Look-ups in named tables: a row name and a column name give one cell, copied from the table.

zur =
,keb,gevo
mem,41.0,53.1
bosina,40.7,52.2
kap,13.3,81.3
bezuliv,42.0,51.9
tar,11.1,82.4
des,11.1,83.0
rez,12.2,82.9
zan,40.7,50.4
bovet,11.6,82.7
puzeve,41.6,52.1

What is the gevo of bosina in zur?
52.2
What is the keb of bovet in zur?
11.6
What is the keb of zan in zur?
40.7
What is the keb of tar in zur?
11.1
What is the gevo of bovet in zur?
82.7
What is the keb of bezuliv in zur?
42.0
What is the gevo of mem in zur?
53.1
What is the keb of des in zur?
11.1
What is the keb of kap in zur?
13.3
What is the gevo of zan in zur?
50.4
What is the gevo of des in zur?
83.0
What is the gevo of kap in zur?
81.3
What is the keb of mem in zur?
41.0
What is the keb of puzeve in zur?
41.6
What is the gevo of tar in zur?
82.4
What is the gevo of bezuliv in zur?
51.9
What is the gevo of rez in zur?
82.9
What is the gevo of puzeve in zur?
52.1
What is the keb of bosina in zur?
40.7

fitus:
,vufe,reta,nonepo,medo,vid,ropir,nogum,mevezar
luguguf,3708,7365,7584,3526,3255,6678,2814,7150
fesupin,4169,5027,4199,4574,4186,7055,2670,7010
fub,4340,8334,6921,3933,3136,6085,1663,6658
gur,4433,6983,6100,4393,3890,6391,2316,5422
batugi,2357,5595,8362,3657,4027,6219,6072,7200
dodivoz,4463,6770,6103,3204,3347,6974,2584,5718
tuz,4138,5769,4764,4137,4078,6145,3271,6469
rizun,3863,6029,5975,2001,2902,7081,3504,8849
bos,2514,5386,7358,3504,3994,6299,5553,8427
dorub,4485,6123,5045,3833,3826,7003,2510,5613
ruv,3515,7747,7913,4780,3987,5815,3176,5440
peribe,3082,5457,6709,2943,3641,6593,5003,8135
fonukub,4042,6732,5646,4195,3479,6479,2054,7890
memero,4013,7354,7273,2488,3260,6561,3557,6021

nonepo of bos is 7358
ropir of fub is 6085
nogum of rizun is 3504
mevezar of tuz is 6469
nogum of batugi is 6072
ropir of rizun is 7081
ropir of bos is 6299
ropir of dodivoz is 6974
medo of fesupin is 4574
medo of ruv is 4780
mevezar of bos is 8427
vid of luguguf is 3255
vufe of fub is 4340
nogum of ruv is 3176
medo of fub is 3933
mevezar of memero is 6021
medo of batugi is 3657
reta of batugi is 5595
Which row has the largest nonepo? batugi

gid =
fields: zom, fubeme, mag, kuze, zotik, bedeba, ner
loz: [81, 110, 101, 111, 115, 86, 66]
mobizu: [164, 112, 57, 133, 99, 98, 31]
punaraz: [98, 135, 89, 139, 128, 172, 129]
vunor: [124, 76, 2, 117, 104, 191, 194]

What is the mag of punaraz in gid? 89
What is the fubeme of loz in gid? 110
What is the zotik of mobizu in gid? 99
What is the kuze of vunor in gid? 117
What is the zom of vunor in gid? 124
What is the ner of mobizu in gid? 31
What is the bedeba of loz in gid? 86
Row with the largest kuze: punaraz

tage =
         mam  nibomon
zud      143      130
logu     203      165
levevo   158      178
dapo     137      135
malam    216      217
sim       73       84
rof      149      164
noza     151      169
nudo     158      143
biv      161      145
zagusen   81       43
gik      157      153
makeluf  172      134

mam of zagusen = 81
nibomon of rof = 164
nibomon of biv = 145
nibomon of nudo = 143
nibomon of sim = 84
nibomon of malam = 217
nibomon of logu = 165

fogareb =
         kasiref     muf   lobov  puzofo   batis  dalekup   banaf     ran
tanobuf   53.972  50.414  61.632  59.813  71.739   26.389  43.353  57.851
fanimer   31.833  44.191  48.228  32.211  68.610   55.684  73.981  39.288
beli      53.552  71.071  67.035  34.478  71.388   76.468  25.406  51.221
gekez     65.861  56.032  56.620  77.699  46.140   46.325  47.479  59.978
kam       57.759  49.090  63.879  68.804  72.146   15.772  40.514  60.816
lenipi    42.755  52.023  51.663  55.303  47.814   61.531  67.294  26.844
moso      62.417  56.411  48.260  38.589  41.828   62.367  43.789  72.630
gipire    54.011  52.217  50.204  52.083  21.840   42.354  49.559  24.135
ref       64.916  54.416  44.476  52.661  34.146   65.140  54.712  73.605
kov       33.819  58.687  60.171  37.415  69.283   70.468  56.734  20.186
miviki    61.382  43.566  39.654  44.731  22.860   36.056  55.444  63.913
tusum     50.933  41.369  49.588  38.070  58.425   21.132  50.691  65.333
pife      61.070  58.014  66.100  77.520  60.932   34.963  37.403  48.166

ref, banaf => 54.712
kam, puzofo => 68.804
lenipi, batis => 47.814
ref, lobov => 44.476
fanimer, dalekup => 55.684
lenipi, kasiref => 42.755
kov, muf => 58.687
gipire, ran => 24.135
tanobuf, banaf => 43.353
pife, kasiref => 61.070
miviki, kasiref => 61.382
kov, dalekup => 70.468
tusum, ran => 65.333
Row with the largest batis: kam

fub
         fep  neb  zogufi  rered  fud  kerafu  sevi  fefasen  dok  kigovu
fivam    113   90     109    171   72     176   120       75  145      90
rep       80  129     121    165  111     165   131      109  146      69
kad      205  149     141    197  143      87   138      108  213     177
nub      101   62     120    176  103     142   105       75  175      75
dig      125   79     113    195   96      61   108      129  206     119
les       95   78     117    157  100     149   107      101  151      84
sedude   104   69     116    146   78     102   124      127  115     116
mir      131   60     101    168   73     107    84      121  166     132
lozigul  134  188     112    209   81     170   159       91  165     106
ros      155  194     111    218   98     117   110      122  161     151
veb      172  169     130    192  131     134   110      101  159     157
roforur  154  150     114    211   92      89   135      124  194     142
leg      136  192     137    192  139     156   148       98  163     111
reg       58  122     111    165   86     196   152       96  152      36

kigovu of rep: 69
fud of lozigul: 81
neb of veb: 169
sevi of lozigul: 159
fefasen of sedude: 127
kigovu of sedude: 116
kigovu of dig: 119
Which row has the largest neb? ros

pigib =
	migez	pipavi	puvupus	sevugom	laburu	tume
natorak	123	124	140	121	175	129
fubaruz	67	49	124	133	121	150
gol	115	114	108	125	108	132
zez	127	165	105	115	138	77
tirik	70	64	163	113	99	157
bili	154	194	105	107	132	98
zekalas	116	122	87	135	55	99
nobe	62	12	152	92	161	141
mipomus	91	117	103	123	97	136
daz	170	193	107	93	125	76
lis	115	157	101	114	108	79
naf	113	100	122	165	187	153
dek	105	87	143	61	66	110
lirura	118	155	107	141	145	106

lirura, laburu: 145
lis, pipavi: 157
zekalas, pipavi: 122
zekalas, laburu: 55
nobe, sevugom: 92
daz, laburu: 125
lis, laburu: 108
bili, pipavi: 194
zez, puvupus: 105
natorak, sevugom: 121
zez, pipavi: 165
natorak, migez: 123
gol, migez: 115
zekalas, migez: 116
fubaruz, pipavi: 49
natorak, laburu: 175
lirura, migez: 118
dek, tume: 110

